Below is a small trained network, with its code and all its weights. Each question gives an input and a class and asks what happens when units are switched off, that is, made to give their printed mean instead of their output.

import numpy as np


def w(rows, s, z=0):
    codes = np.array(rows[::2]) - 128.0
    scale = np.full(codes.shape[1], s)
    scale[-1] = z or s
    return codes * scale


def f(y):
    return y / 2 * (1 + np.tanh(0.7978845608 * (y + 0.044715 * y**3)))


def log_softmax(a):
    a = a - a.max(-1, keepdims=True)
    return a - np.log(np.exp(a).sum(-1, keepdims=True))


def net(x, mask):
    res = np.array(x, float).reshape(1, 2) / 4 @ E
    y = f(res @ A[0][:, :-1].T + A[0][:, -1])
    res = res + np.where(mask, y, B[0][:, -1]) @ B[0][:, :-1]
    return log_softmax(res[-1] @ U[:, :-1].T + U[:, -1])


A, B = {}, {}
E = w([
[54,108,139,197,105,76,71,59,164],'x0',
[152,7,111,131,121,169,116,101,151],'x1',
],0.013)
A[0] = w([
[91,251,125,158,125,96,104,113,129,5],'n1',
[153,107,142,124,131,115,143,106,141,27],'n2',
[129,4,108,156,128,156,99,89,134,15],'n3',
[158,138,180,145,130,156,135,104,107,152],'n4',
[217,152,93,115,133,171,136,176,134,226],'n5',
[36,110,117,192,122,61,87,58,150,160],'n6',
],0.021,0.0025)
B[0] = w([
[75,100,93,149,139,32,151,130,168,221],'n1',
[142,175,110,144,97,108,136,112,123,136],'n2',
[68,137,106,145,134,23,154,141,155,227],'n3',
[148,130,162,137,163,138,135,135,160,133],'n4',
[151,121,147,129,108,192,95,102,108,208],'n5',
[200,142,155,98,134,249,108,131,93,255],'n6',
],0.014,0.026)
U = w([
[174,139,160,91,140,250,75,143,91,253],'0',
[79,131,93,141,152,31,131,153,160,3],'1',
],0.014,0.00057)

Each question gives the input, the list of numbers given to net, and the class t.
The units are the neurons (one row each of A and B). Each row of codes is followed by its name. A weight is (code - 128) times the scale printed after its matrix; where a second scale follows, it is the last column's (A, B and U).
mask holds one flag per neuron, in row order. A switched-off neuron (its flag False) gives its mean, the last column of its row in B, instead of its output. The means were averaged over made-up inputs and are rounded, as every weight is.
A unit's drop is (log p(t) with every unit on - log p(t) with that unit switched off) / (log p(t) with every unit on - log p(t) with every unit switched off).
most important unit: the unit with the biggest drop
top k neurons: the k neurons with the biggest drops, biggest first
drop when u is switched off: that unit's drop, to one decimal
input [5,-3], class 0: most important unit	n6
input [-1,-2], class 1: top 2 neurons	n6; n5
input [3,-3], class 0: top 2 neurons	n3; n6
input [-7,8], class 1: top 2 neurons	n6; n3
input [4,4], class 0: top 2 neurons	n6; n1
input [-6,7], class 1: top 2 neurons	n6; n3
input [5,-1], class 0: drop when n6 is switched off	1.1
input [5,3], class 0: drop when n6 is switched off	7.5
input [6,-4], class 0: drop when n6 is switched off	4.5
input [0,6], class 1: drop when n1 is switched off	0.0
